Below are the code and all the weights of a small trained network. Each question names an input and a target symbol and asks about switching units off, where a switched-off unit gives its printed mean instead of its output.

import numpy as np


def w(rows, s, z=0):
    codes = np.array(rows[::2]) - 128.0
    scale = np.full(codes.shape[1], s)
    scale[-1] = z or s
    return codes * scale


def f(y):
    return y / 2 * (1 + np.tanh(0.7978845608 * (y + 0.044715 * y**3)))


def softmax(a):
    e = np.exp(a - a.max(-1, keepdims=True))
    return e / e.sum(-1, keepdims=True)


def log_softmax(a):
    a = a - a.max(-1, keepdims=True)
    return a - np.log(np.exp(a).sum(-1, keepdims=True))


def net(x, mask):
    ids = ['γζηλμξπτψω'.index(c) for c in x.split()]
    T = len(ids)
    res = E[ids] + P[:T]
    u = 0
    for l in range(2):
        r = res
        for j in range(2):
            rows = slice(3 * j, 3 * j + 3)
            q, k, v = (r @ M[l][rows].T for M in (Q, K, V))
            z = softmax(np.where(np.tri(T) > 0, q @ k.T / 3**0.5, -1e9)) @ v
            o = O[l][rows]
            res = res + np.where(mask[u + j], z, o[:, -1]) @ o[:, :-1]
        u += 2
        y = f(res @ A[l][:, :-1].T + A[l][:, -1])
        res = res + np.where(mask[u : u + 4], y, B[l][:, -1]) @ B[l][:, :-1]
        u += 4
    return log_softmax(res[-1] @ U[:, :-1].T + U[:, -1])


Q, K, V, O, A, B = {}, {}, {}, {}, {}, {}
E = w([
[168,142,86,160],'γ',
[183,134,90,170],'ζ',
[154,198,194,106],'η',
[169,163,79,145],'λ',
[183,151,84,132],'μ',
[140,165,87,211],'ξ',
[116,197,70,160],'π',
[157,126,186,200],'τ',
[138,76,62,166],'ψ',
[180,124,249,91],'ω',
],0.021)
P = w([
[128,66,227,103],'0',
[166,60,218,147],'1',
[175,70,213,166],'2',
[191,87,195,168],'3',
[216,91,185,190],'4',
[230,100,168,191],'5',
[238,114,157,190],'6',
[254,121,152,211],'7',
[250,137,135,205],'8',
[249,163,118,202],'9',
[254,177,103,216],'10',
[224,200,83,185],'11',
[238,161,73,187],'12',
],0.0048)
Q[0] = w([
[110,90,77,115],'0.h1',
[53,53,251,94],'0.h1',
[103,81,171,140],'0.h1',
[197,104,211,165],'0.h2',
[123,138,124,107],'0.h2',
[234,142,74,202],'0.h2',
],0.019)
K[0] = w([
[174,86,127,97],'0.h1',
[103,135,255,87],'0.h1',
[118,93,178,155],'0.h1',
[111,201,200,153],'0.h2',
[120,116,127,125],'0.h2',
[220,228,154,158],'0.h2',
],0.019)
V[0] = w([
[255,164,144,133],'0.h1',
[232,156,85,64],'0.h1',
[164,10,101,104],'0.h1',
[149,26,156,149],'0.h2',
[189,134,137,122],'0.h2',
[164,75,79,119],'0.h2',
],0.0096)
O[0] = w([
[240,120,110,101,254],'0.h1',
[255,69,225,80,185],'0.h1',
[5,78,81,3,114],'0.h1',
[141,121,229,145,118],'0.h2',
[164,154,182,63,197],'0.h2',
[148,42,118,97,88],'0.h2',
],0.0071,0.01)
A[0] = w([
[73,254,123,187,89],'0.n1',
[96,148,194,72,170],'0.n2',
[71,163,126,76,55],'0.n3',
[49,110,254,116,2],'0.n4',
],0.0082,0.0041)
B[0] = w([
[146,93,141,68,251],'0.n1',
[131,152,121,204,168],'0.n2',
[146,86,118,3,91],'0.n3',
[199,77,99,84,151],'0.n4',
],0.013,0.0022)
Q[1] = w([
[206,147,63,94],'1.h1',
[174,188,64,77],'1.h1',
[98,248,152,177],'1.h1',
[221,210,119,144],'1.h2',
[114,226,205,132],'1.h2',
[130,118,121,92],'1.h2',
],0.015)
K[1] = w([
[135,252,126,72],'1.h1',
[180,205,113,108],'1.h1',
[123,96,33,200],'1.h1',
[146,201,149,147],'1.h2',
[114,172,225,124],'1.h2',
[134,124,161,159],'1.h2',
],0.018)
V[1] = w([
[129,119,122,89],'1.h1',
[173,103,101,67],'1.h1',
[139,51,99,135],'1.h1',
[163,193,71,6],'1.h2',
[174,41,146,128],'1.h2',
[161,158,6,181],'1.h2',
],0.014)
O[1] = w([
[143,121,105,121,101],'1.h1',
[98,48,57,109,250],'1.h1',
[52,128,40,121,44],'1.h1',
[254,226,114,55,150],'1.h2',
[36,173,180,86,254],'1.h2',
[93,206,21,169,81],'1.h2',
],0.0095,0.0092)
A[1] = w([
[205,103,117,49,58],'1.n1',
[177,55,149,111,185],'1.n2',
[105,237,105,135,2],'1.n3',
[6,178,103,84,56],'1.n4',
],0.011,0.0038)
B[1] = w([
[87,53,50,128,254],'1.n1',
[101,168,151,186,227],'1.n2',
[199,153,87,63,143],'1.n3',
[124,208,127,3,144],'1.n4',
],0.013,0.023)
U = w([
[244,123,162,132,208],'γ',
[180,112,120,194,52],'ζ',
[174,80,111,156,54],'η',
[157,94,145,108,2],'λ',
[72,220,54,239,224],'μ',
[87,91,70,180,10],'ξ',
[109,169,114,130,205],'π',
[173,68,194,90,194],'τ',
[105,154,108,166,56],'ψ',
[36,179,92,254,224],'ω',
],0.0077,0.0055)

Each question gives the input, a string of symbols that net reads in full, and the target symbol t.
The units are the heads (3 rows each of Q, K, V and O) and the neurons (one row each of A and B). Each row of codes is followed by its name. A weight is (code - 128) times the scale printed after its matrix; where a second scale follows, it is the last column's (O, A, B and U).
mask holds one flag per unit, layer by layer, with each layer's heads first. A switched-off unit (its flag False) gives its mean, the last column of its rows in O or B, instead of its output. The means were averaged over made-up inputs and are rounded, as every weight is.
A unit's drop is (log p(t) with every unit on - log p(t) with that unit switched off) / (log p(t) with every unit on - log p(t) with every unit switched off).
The circuit of an input: a set's keep is (log p(t) with only the set's units on - log p(t) with every unit switched off) / (log p(t) with every unit on - log p(t) with every unit switched off). Starting from all 12 units, units are removed one at a time, each time the one whose removal leaves the highest keep (on an exact tie, the one counted first), for as long as the keep stays at least 0.8.
units of the circuit, in order: the units of the circuit, biggest drop first
top k neurons: the k neurons with the biggest drops, biggest first
top k neurons in layer l: the k neurons of layer l with the biggest drops, biggest first
which heads matter: for each layer, one digit per head in row order, 1 if its drop is at least 0.15 and else 0, layers parted by /
input μ γ ξ, target μ: which heads matter : 01 / 01
input ζ π μ ω τ π, target τ: units of the circuit, in order : 1.h2; 0.h2
input τ ξ γ λ μ λ μ, target ξ: units of the circuit, in order : 1.h1; 0.h1; 1.n1
input τ ψ ξ, target π: which heads matter : 11 / 10
input μ ζ λ λ μ π π μ, target γ: units of the circuit, in order : 1.h2; 1.n3
input ω μ ψ λ τ ζ ω ψ ζ, target τ: units of the circuit, in order : 0.h2; 1.h2
input μ ξ τ ω π τ λ μ ω μ μ μ ψ, target π: top 2 neurons in layer 1 : 1.n4; 1.n2
input ζ ζ ζ τ λ ψ ξ μ γ ξ η ζ, target η: units of the circuit, in order : 1.n1; 1.h2
input μ η τ, target γ: which heads matter : 10 / 10
input μ λ ζ, target ξ: top neuron in layer 1 : 1.n1
input λ μ ω μ λ ξ γ, target μ: which heads matter : 10 / 11
input ξ μ μ ζ μ γ ζ μ μ η ζ ψ, target γ: which heads matter : 00 / 11
input λ ω μ λ ψ μ, target π: units of the circuit, in order : 0.h1; 1.h2
input ξ μ μ π ω ω λ, target τ: which heads matter : 01 / 01
input ζ μ ψ γ ξ, target π: top 2 neurons in layer 0 : 0.n1; 0.n2
input ψ μ γ ξ ξ ζ λ, target μ: which heads matter : 01 / 11
input ξ γ ξ τ γ, target ω: units of the circuit, in order : 1.h2; 0.h2
input τ ζ ω λ ξ λ ω μ μ γ, target ξ: units of the circuit, in order : 0.h1; 1.h1; 1.n1
input μ γ ζ μ, target ξ: units of the circuit, in order : 1.h1; 1.n1; 0.h1
input ζ λ γ ω ζ π, target τ: top 2 neurons : 0.n2; 0.n1
input μ τ μ τ, target ω: which heads matter : 00 / 01
input π μ ψ λ ψ λ μ τ μ, target ω: units of the circuit, in order : 1.h2; 0.n1; 0.h2
input λ λ η ξ, target γ: which heads matter : 00 / 10
input ω ξ ξ ξ μ ψ π λ ξ μ λ ζ, target ξ: units of the circuit, in order : 0.n4; 1.h1; 0.h2
input ω ω ω τ, target τ: which heads matter : 00 / 01
input η μ ω μ ζ ω ζ π λ, target γ: top 2 neurons : 0.n2; 0.n4
input μ λ τ γ ψ ξ λ τ τ ξ, target ω: top neuron : 1.n1
input λ ξ ζ ω λ τ, target τ: top 2 neurons : 0.n2; 1.n1
input γ τ τ λ, target ω: units of the circuit, in order : 1.h2; 0.h2; 1.n2
input ψ ζ ξ λ ζ μ ψ, target π: top 2 neurons : 1.n4; 1.n1
